Below are the code and all the weights of a small trained network. Each question names an input and a class and asks about switching units off, where a switched-off unit gives its printed mean instead of its output.

import numpy as np


def w(rows, s, z=0):
    codes = np.array(rows[::2]) - 128.0
    scale = np.full(codes.shape[1], s)
    scale[-1] = z or s
    return codes * scale


def f(y):
    return np.maximum(y, 0)


def log_softmax(a):
    a = a - a.max(-1, keepdims=True)
    return a - np.log(np.exp(a).sum(-1, keepdims=True))


def net(x, mask):
    res = np.array(x, float).reshape(1, 4) / 4 @ E
    y = f(res @ A[0][:, :-1].T + A[0][:, -1])
    res = res + np.where(mask, y, B[0][:, -1]) @ B[0][:, :-1]
    return log_softmax(res[-1] @ U[:, :-1].T + U[:, -1])


A, B = {}, {}
E = w([
[183,200,159,156,58,148,109,117,128,248],'x0',
[202,80,144,167,137,211,119,111,100,49],'x1',
[151,64,229,119,149,146,105,106,179,158],'x2',
[71,91,151,167,56,86,62,172,77,112],'x3',
],0.013)
A[0] = w([
[88,227,79,103,150,94,160,126,138,205,231],'N0',
[60,15,199,133,170,110,123,146,120,84,174],'N1',
[55,84,90,130,78,96,108,139,116,76,209],'N2',
[173,123,85,129,183,158,143,115,134,95,136],'N3',
[184,94,249,171,30,162,87,138,110,181,253],'N4',
[175,63,150,118,176,171,136,149,137,72,188],'N5',
[47,160,45,146,99,89,129,143,96,136,131],'N6',
[180,156,100,138,82,134,136,116,108,124,14],'N7',
],0.013,0.0017)
B[0] = w([
[145,122,59,84,138,124,136,149,189,190,223],'N0',
[87,47,131,119,109,104,97,113,169,80,220],'N1',
[79,143,156,124,110,90,113,179,79,88,190],'N2',
[153,145,73,148,135,165,148,89,97,134,177],'N3',
[168,153,253,151,109,101,120,90,124,167,252],'N4',
[123,142,124,124,151,136,155,29,95,106,202],'N5',
[102,201,111,136,109,97,132,180,95,106,193],'N6',
[132,125,154,127,142,199,118,181,148,101,156],'N7',
],0.019,0.023)
U = w([
[41,58,139,110,112,107,67,106,137,108,49],'0',
[139,173,88,137,137,254,146,158,126,165,2],'1',
[140,209,154,95,91,125,110,98,189,213,138],'2',
[50,209,95,135,93,115,116,184,62,121,235],'3',
[91,143,40,64,161,115,171,122,158,184,235],'4',
[116,139,96,161,172,198,190,7,62,112,35],'5',
[149,135,233,214,104,173,103,70,81,165,57],'6',
],0.009,0.0017)

Each question gives the input, the list of numbers given to net, and the class t.
The units are the neurons (one row each of A and B). Each row of codes is followed by its name. A weight is (code - 128) times the scale printed after its matrix; where a second scale follows, it is the last column's (A, B and U).
mask holds one flag per neuron, in row order. A switched-off neuron (its flag False) gives its mean, the last column of its row in B, instead of its output. The means were averaged over made-up inputs and are rounded, as every weight is.
A unit's drop is (log p(t) with every unit on - log p(t) with that unit switched off) / (log p(t) with every unit on - log p(t) with every unit switched off).
The circuit of an input: a set's keep is (log p(t) with only the set's units on - log p(t) with every unit switched off) / (log p(t) with every unit on - log p(t) with every unit switched off). Starting from all 8 units, units are removed one at a time, each time the one whose removal leaves the highest keep (on an exact tie, the one counted first), for as long as the keep stays at least 0.8.
units of the circuit, in order: the units of the circuit, biggest drop first
k most important neurons: the k neurons with the biggest drops, biggest first
drop of u: that unit's drop, to one decimal
input [5,5,-2,-6], class 1: units of the circuit, in order -> (N7; N4)
input [4,7,-4,-4], class 5: units of the circuit, in order -> (N3)
input [-1,0,6,-4], class 5: units of the circuit, in order -> (N4; N5)
input [1,1,-2,6], class 3: 2 most important neurons -> (N2; N6)
input [6,6,-2,-7], class 1: 2 most important neurons -> (N7; N1)
input [-1,0,3,4], class 0: 2 most important neurons -> (N1; N3)
input [6,-5,7,2], class 6: 2 most important neurons -> (N4; N6)
input [3,-5,-6,-5], class 4: 2 most important neurons -> (N0; N4)
input [-2,0,-4,-5], class 4: 3 most important neurons -> (N4; N5; N0)
input [1,1,-2,-4], class 1: 3 most important neurons -> (N4; N1; N5)
input [5,-5,-6,-6], class 4: 2 most important neurons -> (N0; N4)
input [3,5,-3,-7], class 5: drop of N3 -> 0.1
input [-3,1,3,-6], class 5: drop of N4 -> 0.0
input [-8,-4,-5,7], class 3: units of the circuit, in order -> (N6)
input [-3,0,-5,-4], class 4: drop of N4 -> 1.0
